arr = [-12 -25 -52  -9   4  27]
arr[0] => -12
arr[4] => 4
arr[5] => 27
arr[1] => -25

X =
array([[-0.12, -0.07, -0.01, -0.12,  0.10, -0.11],
       [-0.20, -0.10, -0.18, -0.16, -0.11,  0.00],
       [-0.10, -0.18,  0.07, -0.18, -0.02,  0.08],
       [-0.03,  0.09, -0.15, -0.08, -0.01, -0.24],
       [-0.03,  0.15, -0.22,  0.16, -0.05, -0.23],
       [ 0.13,  0.20, -0.11,  0.08, -0.05,  0.10]])
Indices start at 0.
row 0 col 0 -> -0.12
row 4 col 3 -> 0.16
row 3 col 5 -> -0.24
row 2 col 2 -> 0.07
row 2 col 3 -> -0.18
row 3 col 0 -> -0.03
row 4 col 2 -> -0.22
row 5 col 1 -> 0.20
row 5 col 4 -> -0.05
row 1 col 2 -> -0.18
row 1 col 5 -> 0.00
row 0 col 5 -> -0.11
row 1 col 1 -> -0.10
row 4 col 0 -> -0.03
row 5 col 2 -> -0.11
row 5 col 0 -> 0.13
row 0 col 4 -> 0.10
row 0 col 3 -> -0.12
row 2 col 0 -> -0.10
row 4 col 4 -> -0.05
row 1 col 3 -> -0.16
row 2 col 1 -> -0.18
row 3 col 1 -> 0.09
row 0 col 2 -> -0.01
row 4 col 5 -> -0.23
row 1 col 0 -> -0.20

x =
-2.40,4.09,14.22,-13.78,-9.22,4.97
-2.19,4.09,14.22,-13.82,-9.22,4.97
-4.78,4.09,14.22,-11.44,-9.22,4.97
-0.95,4.09,14.22,-14.28,-9.22,4.97
-6.83,4.09,14.22,-9.10,-9.22,4.97
-3.37,4.09,14.22,-13.03,-9.22,4.97
-0.37,4.09,14.22,-14.44,-9.22,4.97
x[-7][0]: -2.40
x[-5][2]: 14.22
x[-4][3]: -14.28
x[1][3]: -13.82
x[:, -4]: [14.22, 14.22, 14.22, 14.22, 14.22, 14.22, 14.22]
x[-6][-5]: 4.09
x[-6]: [-2.19, 4.09, 14.22, -13.82, -9.22, 4.97]
x[6][-1]: 4.97
x[4]: [-6.83, 4.09, 14.22, -9.10, -9.22, 4.97]
x[-1][0]: -0.37
x[-4][-2]: -9.22
x[-6][-2]: -9.22
x[-7][-5]: 4.09
x[-5][1]: 4.09
x[4][0]: -6.83
x[-2][4]: -9.22
x[-7][-3]: -13.78
x[0]: [-2.40, 4.09, 14.22, -13.78, -9.22, 4.97]
x[5][-6]: -3.37
x[0][2]: 14.22
x[-2][-1]: 4.97
x[-3][-4]: 14.22
x[-1][4]: -9.22
x[-7][-2]: -9.22
x[1][5]: 4.97
x[:, -1]: [4.97, 4.97, 4.97, 4.97, 4.97, 4.97, 4.97]
x[-3][4]: -9.22

a = [-1,1,8,25,55,45,21]
a[0] => -1
a[-5] => 8
a[-2] => 45

data = [[57, 35, 69, 40, 46, 28], [59, 28, 43, 50, 73, 50], [56, 35, 62, 63, 48, 55], [57, 48, 50, 87, 62, 28], [44, 21, 78, 69, 53, 50], [30, 54, 55, 64, 41, 55]]
data[0, -6] => 57
data[-4, -2] => 48
data[-6] => [57, 35, 69, 40, 46, 28]
data[2, -1] => 55
data[-6, -3] => 40
data[1, -1] => 50
data[-2] => [44, 21, 78, 69, 53, 50]
data[5, 5] => 55
data[5] => [30, 54, 55, 64, 41, 55]
data[-6, -4] => 69
data[:, -5] => [35, 28, 35, 48, 21, 54]
data[-5] => [59, 28, 43, 50, 73, 50]
data[3, -4] => 50
data[-3, 1] => 48
data[3] => [57, 48, 50, 87, 62, 28]
data[5, 3] => 64
